Below are the code and all the weights of a small trained network. Each question names an input and a class and asks about switching units off, where a switched-off unit gives its printed mean instead of its output.

import numpy as np


def w(rows, s, z=0):
    codes = np.array(rows[::2]) - 128.0
    scale = np.full(codes.shape[1], s)
    scale[-1] = z or s
    return codes * scale


def f(y):
    return np.maximum(y, 0)


def log_softmax(a):
    a = a - a.max(-1, keepdims=True)
    return a - np.log(np.exp(a).sum(-1, keepdims=True))


def net(x, mask):
    res = np.array(x, float).reshape(1, 5) / 4 @ E
    y = f(res @ A[0][:, :-1].T + A[0][:, -1])
    res = res + np.where(mask, y, B[0][:, -1]) @ B[0][:, :-1]
    return log_softmax(res[-1] @ U[:, :-1].T + U[:, -1])


A, B = {}, {}
E = w([
[140,148,106,176,90,39,194,126,234],'x0',
[59,148,118,139,192,55,37,254,138],'x1',
[108,121,207,150,96,212,56,116,235],'x2',
[122,141,108,135,132,134,125,130,131],'x3',
[69,166,154,90,133,74,80,36,107],'x4',
],0.0098)
A[0] = w([
[86,194,140,84,122,102,107,69,91,33],'neuron 0',
[87,98,150,88,134,170,98,142,15,51],'neuron 1',
[186,114,114,105,25,219,214,2,96,60],'neuron 2',
[196,135,39,89,177,31,200,132,18,1],'neuron 3',
[207,79,93,160,117,203,171,244,123,115],'neuron 4',
[123,141,112,86,181,251,90,120,68,51],'neuron 5',
[115,192,107,154,49,41,168,122,179,36],'neuron 6',
],0.0076,0.0045)
B[0] = w([
[39,128,117,109,111,89,131,45,125,171],'neuron 0',
[201,84,30,204,122,104,148,143,148,181],'neuron 1',
[98,183,68,98,176,92,59,221,126,249],'neuron 2',
[157,164,198,90,93,213,40,115,218,226],'neuron 3',
[1,115,100,98,104,87,112,15,81,196],'neuron 4',
[184,39,92,152,118,79,131,111,192,182],'neuron 5',
[178,69,53,141,153,73,147,108,172,177],'neuron 6',
],0.0087,0.013)
U = w([
[128,129,111,128,122,113,126,142,126,249],'0',
[96,166,93,125,195,81,85,250,121,88],'1',
[199,66,78,161,114,89,152,113,165,89],'2',
[145,144,175,124,68,214,79,119,203,123],'3',
[46,124,114,120,98,91,136,52,78,103],'4',
[147,145,147,124,151,127,185,158,91,142],'5',
[184,152,209,157,139,164,194,145,77,88],'6',
[169,155,189,167,118,150,176,153,73,90],'7',
],0.011,0.015)

Each question gives the input, the list of numbers given to net, and the class t.
The units are the neurons (one row each of A and B). Each row of codes is followed by its name. A weight is (code - 128) times the scale printed after its matrix; where a second scale follows, it is the last column's (A, B and U).
mask holds one flag per neuron, in row order. A switched-off neuron (its flag False) gives its mean, the last column of its row in B, instead of its output. The means were averaged over made-up inputs and are rounded, as every weight is.
A unit's drop is (log p(t) with every unit on - log p(t) with that unit switched off) / (log p(t) with every unit on - log p(t) with every unit switched off).
The circuit of an input: a set's keep is (log p(t) with only the set's units on - log p(t) with every unit switched off) / (log p(t) with every unit on - log p(t) with every unit switched off). Starting from all 7 units, units are removed one at a time, each time the one whose removal leaves the highest keep (on an exact tie, the one counted first), for as long as the keep stays at least 0.8.
units of the circuit, in order: the units of the circuit, biggest drop first
unit that matters most: the unit with the biggest drop
top k neurons: the k neurons with the biggest drops, biggest first
drop when u is switched off: that unit's drop, to one decimal
input [-6,3,1,-2,6], class 2: unit that matters most => neuron 1
input [-7,2,-2,6,5], class 2: units of the circuit, in order => [neuron 1; neuron 5]
input [-6,-4,5,-8,3], class 0: top 3 neurons => [neuron 3; neuron 2; neuron 6]
input [-5,-6,7,8,-8], class 0: units of the circuit, in order => [neuron 2; neuron 4]
input [-7,-4,-5,-6,-5], class 2: top 3 neurons => [neuron 5; neuron 1; neuron 0]
input [-6,2,1,-5,-2], class 2: units of the circuit, in order => [neuron 5; neuron 1]
input [-4,-5,-7,-3,-2], class 3: top 2 neurons => [neuron 3; neuron 6]
input [8,3,-2,0,1], class 2: top 2 neurons => [neuron 6; neuron 2]
input [-6,3,-3,-4,3], class 2: units of the circuit, in order => [neuron 1; neuron 2]
input [-3,4,-8,8,-1], class 0: top 2 neurons => [neuron 1; neuron 2]
input [4,-4,-1,0,-1], class 1: top 2 neurons => [neuron 2; neuron 5]
input [-7,-6,7,8,-3], class 0: units of the circuit, in order => [neuron 2; neuron 3]
input [7,1,-1,2,3], class 2: top 3 neurons => [neuron 6; neuron 2; neuron 4]
input [-3,-3,-5,-1,4], class 3: top 3 neurons => [neuron 3; neuron 4; neuron 6]
input [7,3,3,6,2], class 2: unit that matters most => neuron 2
input [6,4,-7,2,0], class 3: top 2 neurons => [neuron 3; neuron 2]
input [-1,5,-6,-6,8], class 4: top 2 neurons => [neuron 0; neuron 2]
input [-1,4,5,3,6], class 4: units of the circuit, in order => [neuron 3; neuron 2]
input [-3,-5,8,8,7], class 0: units of the circuit, in order => [neuron 3; neuron 2]
input [-3,4,-7,7,-2], class 0: top 2 neurons => [neuron 2; neuron 1]
input [4,3,-7,2,-4], class 3: units of the circuit, in order => [neuron 3]
input [-5,1,-8,4,-2], class 3: drop when neuron 3 is switched off => 0.9
